[[695,795,-7,677],
[179,-771,-175,798],
[-803,287,360,-712]]
=>
[[695,795],
[179,-771]]

[[373,694],
[209,-727],
[157,-781],
[-380,34],
[805,133]]
=>
[[373,694],
[209,-727]]

[[415,-641,495,196],
[523,-235,296,366],
[253,-370,671,-419],
[-128,13,91,187]]
=>
[[415,-641],
[523,-235]]

[[125,35,-627],
[-6,-190,-459],
[-724,-633,135],
[-333,-195,81],
[557,219,-442]]
=>
[[125,35],
[-6,-190]]

[[-587,253,-44],
[-50,276,460],
[-466,-173,-647],
[-339,-242,-620],
[-406,195,-54]]
=>
[[-587,253],
[-50,276]]

[[-716,290,676,270,196],
[-210,211,165,603,573],
[-382,576,421,689,510]]
=>
[[-716,290],
[-210,211]]

[[113,334,671,-218,468],
[309,662,-24,-311,-162],
[70,739,280,723,-611],
[-100,660,823,481,-382]]
=>
[[113,334],
[309,662]]

[[594,-40,-14],
[-577,-179,-71],
[-66,-22,608]]
=>
[[594,-40],
[-577,-179]]
---
[[-64,-74,-356,-432,-309,-462,500,514,38,-76,-276,525,11,37,523,187],
[-170,-238,-276,65,-191,-36,107,135,40,-233,88,131,5,8,167,288],
[131,10,-135,537,-141,328,-260,-57,-152,-13,230,-109,-224,-230,-10,211],
[-275,-322,270,219,425,314,-333,-684,216,-307,494,-619,281,283,-628,-15],
[178,167,-20,457,-52,310,-147,46,-355,159,50,-2,-434,-436,85,93],
[-388,-440,-139,-62,-14,0,246,25,83,-407,140,84,104,115,67,219]]
=>
[[-64,-356,-309,500,38,-276,11,523],
[-170,-276,-191,107,40,88,5,167],
[131,-135,-141,-260,-152,230,-224,-10],
[-275,270,425,-333,216,494,281,-628],
[178,-20,-52,-147,-355,50,-434,85],
[-388,-139,-14,246,83,140,104,67]]

[[377,568,609,556,-665,393,504],
[665,641,433,146,13,-137,538],
[568,-541,163,534,537,278,381],
[-501,-7,-233,-591,509,-609,277],
[596,601,-189,-495,-600,-574,-355],
[665,-166,31,447,-632,479,-657]]
=>
[[377,609,-665,504],
[665,433,13,538],
[568,163,537,381],
[-501,-233,509,277],
[596,-189,-600,-355],
[665,31,-632,-657]]

[[-205,-549,-37,154,-151,30,250],
[-139,-13,-188,-351,-50,72,-220],
[219,-370,-271,316,41,23,-203],
[-123,-382,30,537,128,-5,-278],
[-136,68,606,-21,129,-169,-324]]
=>
[[-205,-37,-151,250],
[-139,-188,-50,-220],
[219,-271,41,-203],
[-123,30,128,-278],
[-136,606,129,-324]]

[[-330,-117,223,145,-272,-48,224,141,-408,-30,-242,-326,130,-448,337],
[-179,118,-463,167,309,-142,-314,-271,262,269,-68,-263,-228,753,723]]
=>
[[-330,223,-272,224,-408,-242,130,337],
[-179,-463,309,-314,262,-68,-228,723]]

[[550,285,531],
[-167,-62,-118],
[477,634,-186],
[50,-146,158],
[-19,18,171],
[15,67,187],
[274,263,112],
[105,94,241]]
=>
[[550,531],
[-167,-118],
[477,-186],
[50,158],
[-19,171],
[15,187],
[274,112],
[105,241]]

[[-452,625,-367,622,607,51,-485,-212,395,70,533,-477,634],
[3,575,-526,574,238,502,-26,-501,-36,598,579,-58,-174],
[532,-608,-472,-619,-591,-420,525,-471,-145,542,397,544,-502],
[-500,331,564,72,181,-430,-557,614,592,-593,126,-562,538]]
=>
[[-452,-367,607,-485,395,533,634],
[3,-526,238,-26,-36,579,-174],
[532,-472,-591,525,-145,397,-502],
[-500,564,181,-557,592,126,538]]

[[-310,439,34,-558,-521],
[49,-579,-57,496,-62],
[-484,174,224,-555,-488],
[-556,-183,321,-576,-531],
[455,70,-533,-258,268],
[-105,-448,-540,569,576],
[-492,-174,489,-476,-479],
[550,527,185,500,5],
[-551,-500,-589,512,577],
[480,546,-474,-123,571],
[326,263,-521,371,497]]
=>
[[-310,34,-521],
[49,-57,-62],
[-484,224,-488],
[-556,321,-531],
[455,-533,268],
[-105,-540,576],
[-492,489,-479],
[550,185,5],
[-551,-589,577],
[480,-474,571],
[326,-521,497]]
---
[[-575,-130,-41,163],
[421,-137,680,-193],
[202,-610,150,586],
[354,-96,-677,-592]]
=>
[[-592,-677,-96,354],
[586,150,-610,202],
[-193,680,-137,421],
[163,-41,-130,-575]]

[[-518,-770],
[805,718],
[748,577]]
=>
[[577,748],
[718,805],
[-770,-518]]

[[-543,-511,-512,195,-403,-552,557,-532,-415,-554,-106,-201,-530],
[-489,-466,110,257,36,-436,236,-531,73,103,-257,-512,-453],
[-475,-586,-489,511,-484,-430,-273,-177,-552,-496,-544,-524,-490],
[324,-118,520,-563,511,-454,518,-554,574,482,554,520,-3]]
=>
[[-3,520,554,482,574,-554,518,-454,511,-563,520,-118,324],
[-490,-524,-544,-496,-552,-177,-273,-430,-484,511,-489,-586,-475],
[-453,-512,-257,103,73,-531,236,-436,36,257,110,-466,-489],
[-530,-201,-106,-554,-415,-532,557,-552,-403,195,-512,-511,-543]]

[[622,-509],
[-811,673],
[-704,685],
[-49,519],
[-503,182],
[665,622],
[641,577],
[-567,-674]]
=>
[[-674,-567],
[577,641],
[622,665],
[182,-503],
[519,-49],
[685,-704],
[673,-811],
[-509,622]]

[[88,280,-672],
[-445,596,264]]
=>
[[264,596,-445],
[-672,280,88]]

[[-677,-14,617,-675,-732,-115,100],
[541,-747,-261,59,19,653,604],
[-324,-631,-617,651,792,698,-120],
[-775,-802,-786,704,723,672,457],
[-726,-374,417,-600,-590,192,305],
[-203,670,-612,-805,305,-640,-455]]
=>
[[-455,-640,305,-805,-612,670,-203],
[305,192,-590,-600,417,-374,-726],
[457,672,723,704,-786,-802,-775],
[-120,698,792,651,-617,-631,-324],
[604,653,19,59,-261,-747,541],
[100,-115,-732,-675,617,-14,-677]]
---
[[176,91,474,-581],
[73,-109,316,2],
[-4,-155,340,48],
[-5,379,296,143],
[-25,305,-259,-632]]
=>
[[-5,379,296,143],
[-25,305,-259,-632],
[176,91,474,-581],
[73,-109,316,2],
[-4,-155,340,48]]

[[-344,-258],
[-511,162],
[-211,332],
[-60,128],
[-2,20],
[-443,447],
[-363,635],
[-255,67],
[347,207],
[-478,231],
[-471,274],
[-131,93]]
=>
[[-363,635],
[-443,447],
[-211,332],
[-471,274],
[-478,231],
[347,207],
[-511,162],
[-60,128],
[-131,93],
[-255,67],
[-2,20],
[-344,-258]]

[[452,386,490,-326,-406,656,245,409],
[363,475,594,-66,-356,492,138,99],
[151,-45,17,-140,-92,43,46,185],
[197,-289,-71,-417,-314,277,318,381],
[102,-2,-93,45,98,-349,-178,40],
[151,139,203,-209,-112,422,85,238],
[275,-3,176,284,-396,-188,318,-251],
[55,231,445,-144,187,313,-498,268],
[-6,-178,-204,279,49,-549,-17,-231],
[-56,91,324,-46,150,312,-312,140]]
=>
[[363,475,594,-66,-356,492,138,99],
[452,386,490,-326,-406,656,245,409],
[55,231,445,-144,187,313,-498,268],
[151,139,203,-209,-112,422,85,238],
[-56,91,324,-46,150,312,-312,140],
[102,-2,-93,45,98,-349,-178,40],
[275,-3,176,284,-396,-188,318,-251],
[151,-45,17,-140,-92,43,46,185],
[-6,-178,-204,279,49,-549,-17,-231],
[197,-289,-71,-417,-314,277,318,381]]

[[-401,-388,444,239,429,461,-453,-456,-414],
[461,264,511,163,-349,-507,-130,-471,540],
[-435,-479,410,515,475,421,382,264,-484],
[539,143,-493,-183,-451,-601,359,133,509],
[-477,-215,324,37,442,479,-462,-442,-397],
[480,191,506,-106,-336,-540,-261,-480,459],
[480,302,529,-117,-291,-535,-211,-454,530]]
=>
[[480,302,529,-117,-291,-535,-211,-454,530],
[461,264,511,163,-349,-507,-130,-471,540],
[480,191,506,-106,-336,-540,-261,-480,459],
[539,143,-493,-183,-451,-601,359,133,509],
[-477,-215,324,37,442,479,-462,-442,-397],
[-401,-388,444,239,429,461,-453,-456,-414],
[-435,-479,410,515,475,421,382,264,-484]]

[[151,-755],
[35,-490],
[10,-431],
[54,-533]]
=>
[[10,-431],
[35,-490],
[54,-533],
[151,-755]]

[[649,404,-30,-94,74],
[-39,52,84,705,369],
[-46,392,701,75,12],
[-12,410,677,84,5]]
=>
[[-12,410,677,84,5],
[649,404,-30,-94,74],
[-46,392,701,75,12],
[-39,52,84,705,369]]

[[23,-2,11,16,0,-28,0,-46,-46],
[199,19,54,125,315,-177,74,-384,-384],
[-65,398,562,401,348,95,-91,-258,-258],
[-47,285,476,427,335,-133,-321,-260,-260],
[351,695,262,-42,-139,-173,67,-152,-152],
[-31,0,56,-129,2,20,0,5,5],
[0,779,162,-169,-145,-36,104,-175,-175],
[322,748,193,-123,-143,-82,87,-162,-162],
[40,184,494,718,432,153,-494,-96,-96]]
=>
[[0,779,162,-169,-145,-36,104,-175,-175],
[322,748,193,-123,-143,-82,87,-162,-162],
[351,695,262,-42,-139,-173,67,-152,-152],
[-65,398,562,401,348,95,-91,-258,-258],
[-47,285,476,427,335,-133,-321,-260,-260],
[40,184,494,718,432,153,-494,-96,-96],
[199,19,54,125,315,-177,74,-384,-384],
[-31,0,56,-129,2,20,0,5,5],
[23,-2,11,16,0,-28,0,-46,-46]]
